Below are the code and all the weights of a small trained network. Each question names an input and a target symbol and asks about switching units off, where a switched-off unit gives its printed mean instead of its output.

import numpy as np


def w(rows, s, z=0):
    codes = np.array(rows[::2]) - 128.0
    scale = np.full(codes.shape[1], s)
    scale[-1] = z or s
    return codes * scale


def f(y):
    return np.maximum(y, 0)


def softmax(a):
    e = np.exp(a - a.max(-1, keepdims=True))
    return e / e.sum(-1, keepdims=True)


def log_softmax(a):
    a = a - a.max(-1, keepdims=True)
    return a - np.log(np.exp(a).sum(-1, keepdims=True))


def net(x, mask):
    ids = ['αβγδεζημξστψω'.index(c) for c in x.split()]
    T = len(ids)
    res = E[ids] + P[:T]
    r = res
    for j in range(2):
        rows = slice(4 * j, 4 * j + 4)
        q, k, v = (r @ M[0][rows].T for M in (Q, K, V))
        z = softmax(np.where(np.tri(T) > 0, q @ k.T / 4**0.5, -1e9)) @ v
        o = O[0][rows]
        res = res + np.where(mask[j], z, o[:, -1]) @ o[:, :-1]
    y = f(res @ A[0][:, :-1].T + A[0][:, -1])
    res = res + np.where(mask[2:6], y, B[0][:, -1]) @ B[0][:, :-1]
    return log_softmax(res[-1] @ U[:, :-1].T + U[:, -1])


Q, K, V, O, A, B = {}, {}, {}, {}, {}, {}
E = w([
[60,67,77,200,219],'α',
[105,107,197,154,91],'β',
[82,135,80,149,56],'γ',
[176,76,208,23,147],'δ',
[123,114,74,98,69],'ε',
[55,29,114,53,100],'ζ',
[170,84,60,121,112],'η',
[158,115,181,134,130],'μ',
[52,180,131,103,92],'ξ',
[254,147,148,113,155],'σ',
[114,213,174,230,234],'τ',
[138,196,55,221,91],'ψ',
[167,138,147,85,173],'ω',
],0.0085)
P = w([
[134,130,139,145,28],'0',
[163,169,215,166,43],'1',
[150,167,215,175,122],'2',
[80,177,202,203,195],'3',
[92,140,172,248,220],'4',
[50,126,186,228,254],'5',
],0.0024)
Q[0] = w([
[63,99,60,91,70],'h1',
[172,215,218,172,79],'h1',
[196,117,187,177,204],'h1',
[169,144,194,174,214],'h1',
[66,136,66,106,233],'h2',
[56,115,68,150,215],'h2',
[53,80,72,124,254],'h2',
[204,171,150,34,91],'h2',
],0.0061)
K[0] = w([
[171,123,192,22,85],'h1',
[65,50,81,183,219],'h1',
[7,131,88,175,164],'h1',
[82,144,56,225,193],'h1',
[211,182,214,49,116],'h2',
[199,195,140,94,82],'h2',
[255,142,127,107,127],'h2',
[84,69,121,29,242],'h2',
],0.006)
V[0] = w([
[71,35,88,88,103],'h1',
[162,82,61,49,49],'h1',
[101,45,87,31,87],'h1',
[200,159,183,88,158],'h1',
[195,201,66,117,42],'h2',
[141,189,79,157,130],'h2',
[47,181,69,203,149],'h2',
[173,179,57,254,101],'h2',
],0.0077)
O[0] = w([
[59,41,135,84,139,34],'h1',
[226,30,52,42,209,25],'h1',
[127,3,158,58,227,3],'h1',
[162,106,229,230,201,169],'h1',
[218,122,65,191,248,144],'h2',
[163,196,41,138,76,136],'h2',
[139,241,33,89,17,87],'h2',
[187,219,19,144,187,188],'h2',
],0.006,0.0027)
A[0] = w([
[70,40,156,220,151,182],'n1',
[104,121,1,242,168,209],'n2',
[141,86,197,45,80,254],'n3',
[217,215,252,48,202,231],'n4',
],0.0067,0.004)
B[0] = w([
[58,153,187,57,149,191],'n1',
[168,191,161,43,170,242],'n2',
[42,90,75,75,77,180],'n3',
[60,57,80,254,127,255],'n4',
],0.0077,0.0067)
U = w([
[63,172,50,101,46,252],'α',
[101,118,217,152,110,46],'β',
[225,59,103,254,201,96],'γ',
[96,82,187,159,173,13],'δ',
[201,106,78,66,183,156],'ε',
[146,241,200,197,52,96],'ζ',
[73,49,212,158,137,186],'η',
[82,76,141,68,113,143],'μ',
[168,107,67,55,127,129],'ξ',
[93,175,171,116,199,136],'σ',
[209,213,85,117,122,166],'τ',
[135,173,44,66,124,10],'ψ',
[68,119,210,128,61,69],'ω',
],0.0064,0.0044)

Each question gives the input, a string of symbols that net reads in full, and the target symbol t.
The units are the heads (4 rows each of Q, K, V and O) and the neurons (one row each of A and B). Each row of codes is followed by its name. A weight is (code - 128) times the scale printed after its matrix; where a second scale follows, it is the last column's (O, A, B and U).
mask holds one flag per unit, heads first, then neurons. A switched-off unit (its flag False) gives its mean, the last column of its rows in O or B, instead of its output. The means were averaged over made-up inputs and are rounded, as every weight is.
A unit's drop is (log p(t) with every unit on - log p(t) with that unit switched off) / (log p(t) with every unit on - log p(t) with every unit switched off).
The circuit of an input: a set's keep is (log p(t) with only the set's units on - log p(t) with every unit switched off) / (log p(t) with every unit on - log p(t) with every unit switched off). Starting from all 6 units, units are removed one at a time, each time the one whose removal leaves the highest keep (on an exact tie, the one counted first), for as long as the keep stays at least 0.8.
circuit, biggest first: the units of the circuit, biggest drop first
k most important neurons: the k neurons with the biggest drops, biggest first
which heads matter: for each layer, one digit per head in row order, 1 if its drop is at least 0.15 and else 0, layers parted by /
drop of u: that unit's drop, to one decimal
input σ τ ω, target ζ: circuit, biggest first => (h1)
input δ σ β, target η: which heads matter => 11
input τ τ τ ε σ σ, target ζ: which heads matter => 10
input γ ε η σ, target γ: circuit, biggest first => (n4, h2, n1)
input σ δ σ, target η: circuit, biggest first => (h2, n4)
input σ σ ω τ α, target σ: which heads matter => 01
input δ β ζ, target μ: which heads matter => 11
input α α η α δ, target α: circuit, biggest first => (h2, n3, h1)
input σ ψ γ, target τ: which heads matter => 01
input β ε δ, target η: which heads matter => 01
input σ δ σ α, target σ: circuit, biggest first => (n1, n2, n4, h2)
input η τ ψ ω τ ψ, target τ: 2 most important neurons => (n2, n4)
input ζ τ ψ, target τ: drop of n4 => 0.2
input δ γ τ τ β, target ζ: drop of h1 => 0.8
input τ β μ, target ζ: drop of h1 => 1.0
input ζ μ η τ, target ζ: drop of h1 => 0.9
input σ β ε τ σ, target ζ: most important neuron => (n3)
